Here is a tiny trained network, its code and every weight. The questions are about switching its units off for an input and a target symbol, where a switched-off unit gives its printed mean instead of its output.

import numpy as np


def w(rows, s, z=0):
    codes = np.array(rows[::2]) - 128.0
    scale = np.full(codes.shape[1], s)
    scale[-1] = z or s
    return codes * scale


def norm(h):
    return h / np.sqrt((h * h).mean(-1, keepdims=True) + 1e-5)


def f(y):
    return np.maximum(y, 0)


def softmax(a):
    e = np.exp(a - a.max(-1, keepdims=True))
    return e / e.sum(-1, keepdims=True)


def log_softmax(a):
    a = a - a.max(-1, keepdims=True)
    return a - np.log(np.exp(a).sum(-1, keepdims=True))


def net(x, mask):
    ids = ['ΛΠαβεζφ'.index(c) for c in x.split()]
    T = len(ids)
    res = E[ids] + P[:T]
    u = 0
    for l in range(2):
        q, k, v = (norm(res) @ M[l].T for M in (Q, K, V))
        z = softmax(np.where(np.tri(T) > 0, q @ k.T / 4**0.5, -1e9)) @ v
        res = res + np.where(mask[u], z, O[l][:, -1]) @ O[l][:, :-1]
        u += 1
        y = f(norm(res) @ A[l][:, :-1].T + A[l][:, -1])
        res = res + np.where(mask[u : u + 8], y, B[l][:, -1]) @ B[l][:, :-1]
        u += 8
    return log_softmax(norm(res)[-1] @ U[:, :-1].T + U[:, -1])


Q, K, V, O, A, B = {}, {}, {}, {}, {}, {}
E = w([
[69,66,58],'Λ',
[95,100,36],'Π',
[225,18,228],'α',
[96,97,39],'β',
[163,161,3],'ε',
[62,41,82],'ζ',
[92,183,183],'φ',
],0.0027)
P = w([
[125,110,5],'0',
[127,105,33],'1',
[128,107,82],'2',
[124,103,102],'3',
[112,105,135],'4',
[102,92,151],'5',
[99,90,164],'6',
[105,86,184],'7',
[100,70,191],'8',
[95,77,214],'9',
[103,69,235],'10',
[88,65,217],'11',
[104,57,235],'12',
[116,78,223],'13',
],0.0015)
Q[0] = w([
[62,28,172],'L0H1',
[182,217,80],'L0H1',
[104,182,113],'L0H1',
[188,255,61],'L0H1',
],0.0041)
K[0] = w([
[70,163,178],'L0H1',
[197,82,83],'L0H1',
[150,95,137],'L0H1',
[255,56,64],'L0H1',
],0.0062)
V[0] = w([
[64,166,236],'L0H1',
[236,71,59],'L0H1',
[6,240,162],'L0H1',
[187,190,157],'L0H1',
],0.0025)
O[0] = w([
[218,210,189,9],'L0H1',
[39,48,156,176],'L0H1',
[254,180,36,108],'L0H1',
[204,100,205,21],'L0H1',
],0.0025,0.0014)
A[0] = w([
[97,124,215,207],'L0N1',
[178,215,136,4],'L0N2',
[255,149,86,203],'L0N3',
[84,30,119,202],'L0N4',
[214,210,205,137],'L0N5',
[148,108,118,90],'L0N6',
[152,106,166,66],'L0N7',
[178,163,212,186],'L0N8',
],0.0035,0.002)
B[0] = w([
[155,147,73,159],'L0N1',
[139,151,67,130],'L0N2',
[52,121,80,148],'L0N3',
[161,194,77,253],'L0N4',
[252,194,152,141],'L0N5',
[107,136,125,129],'L0N6',
[166,122,115,131],'L0N7',
[163,162,95,146],'L0N8',
],0.0043,0.004)
Q[1] = w([
[167,71,192],'L1H1',
[171,68,194],'L1H1',
[118,153,1],'L1H1',
[172,92,71],'L1H1',
],0.0099)
K[1] = w([
[79,119,47],'L1H1',
[70,119,21],'L1H1',
[170,179,254],'L1H1',
[114,198,183],'L1H1',
],0.0083)
V[1] = w([
[96,3,136],'L1H1',
[168,81,187],'L1H1',
[205,86,109],'L1H1',
[159,27,158],'L1H1',
],0.0039)
O[1] = w([
[107,1,80,40],'L1H1',
[167,111,22,4],'L1H1',
[218,101,178,160],'L1H1',
[181,56,40,27],'L1H1',
],0.0032,0.0017)
A[1] = w([
[135,54,55,50],'L1N1',
[192,13,135,139],'L1N2',
[69,142,170,15],'L1N3',
[132,165,92,115],'L1N4',
[131,111,142,161],'L1N5',
[101,33,125,106],'L1N6',
[112,1,142,33],'L1N7',
[142,141,49,250],'L1N8',
],0.0065,0.0021)
B[1] = w([
[110,193,223,186],'L1N1',
[145,40,204,163],'L1N2',
[29,115,121,137],'L1N3',
[146,91,138,182],'L1N4',
[141,135,110,133],'L1N5',
[193,104,38,164],'L1N6',
[170,254,50,154],'L1N7',
[178,103,207,254],'L1N8',
],0.0048,0.0047)
U = w([
[92,114,84,145],'Λ',
[56,73,140,142],'Π',
[239,58,67,136],'α',
[63,77,136,129],'β',
[65,115,247,78],'ε',
[113,141,55,254],'ζ',
[173,237,121,77],'φ',
],0.013,0.0057)

Each question gives the input, a string of symbols that net reads in full, and the target symbol t.
The units are the heads (4 rows each of Q, K, V and O) and the neurons (one row each of A and B). Each row of codes is followed by its name. A weight is (code - 128) times the scale printed after its matrix; where a second scale follows, it is the last column's (O, A, B and U).
mask holds one flag per unit, layer by layer, with each layer's heads first. A switched-off unit (its flag False) gives its mean, the last column of its rows in O or B, instead of its output. The means were averaged over made-up inputs and are rounded, as every weight is.
A unit's drop is (log p(t) with every unit on - log p(t) with that unit switched off) / (log p(t) with every unit on - log p(t) with every unit switched off).
The circuit of an input: a set's keep is (log p(t) with only the set's units on - log p(t) with every unit switched off) / (log p(t) with every unit on - log p(t) with every unit switched off). Starting from the 12 units with the biggest drops (on a tie, the unit counted first), units are removed one at a time, each time the one whose removal leaves the highest keep (on an exact tie, the one counted first), for as long as the keep stays at least 0.8.
units of the circuit, in order: the units of the circuit, biggest drop first
unit that matters most: the unit with the biggest drop
top k neurons: the k neurons with the biggest drops, biggest first
top k neurons in layer l: the k neurons of layer l with the biggest drops, biggest first
drop of u: that unit's drop, to one decimal
input ε Π Π β, target Π: unit that matters most => L0N4
input ε α ε Π φ β, target ε: top 4 neurons => (L1N6; L1N7; L0N1; L0N5)
input ζ φ Λ ε Π β ε ε ζ φ Π, target φ: top 2 neurons in layer 0 => (L0N5; L0N4)
input ε Λ ε ε Π, target Π: top 2 neurons => (L0N4; L1N7)
input ε α φ ε ζ ζ ε, target ε: top 2 neurons => (L0N5; L1N6)
input ε φ ζ ζ α Π ε ε ζ φ β, target φ: top 2 neurons in layer 1 => (L1N2; L1N1)
input Π Π ε Π β, target Π: top 2 neurons => (L0N4; L1N7)
input Π β ζ β Π ε ε ε ε ζ, target ζ: top 2 neurons in layer 1 => (L1N7; L1N6)
input β α ε Λ Λ ε φ ζ ε ζ ε φ, target φ: top 2 neurons => (L0N1; L0N8)
input ε α ζ β Λ α, target α: top 4 neurons in layer 1 => (L1N2; L1N7; L1N6; L1N8)
input Π ζ ζ ε α ε ε φ, target α: top 2 neurons => (L0N1; L0N8)
input Λ α φ β ε ε ε φ, target φ: top 2 neurons => (L1N8; L0N1)
input φ ζ ε ε β ζ Π ζ β ζ φ φ φ β, target φ: drop of L1N1 => 0.2
input Π ε ε Π ε ε α ζ, target α: drop of L0N3 => 0.0
input ε β β Π ε α α ε Λ, target α: units of the circuit, in order => (L1H1)
input α Π α φ, target α: drop of L1H1 => 1.6
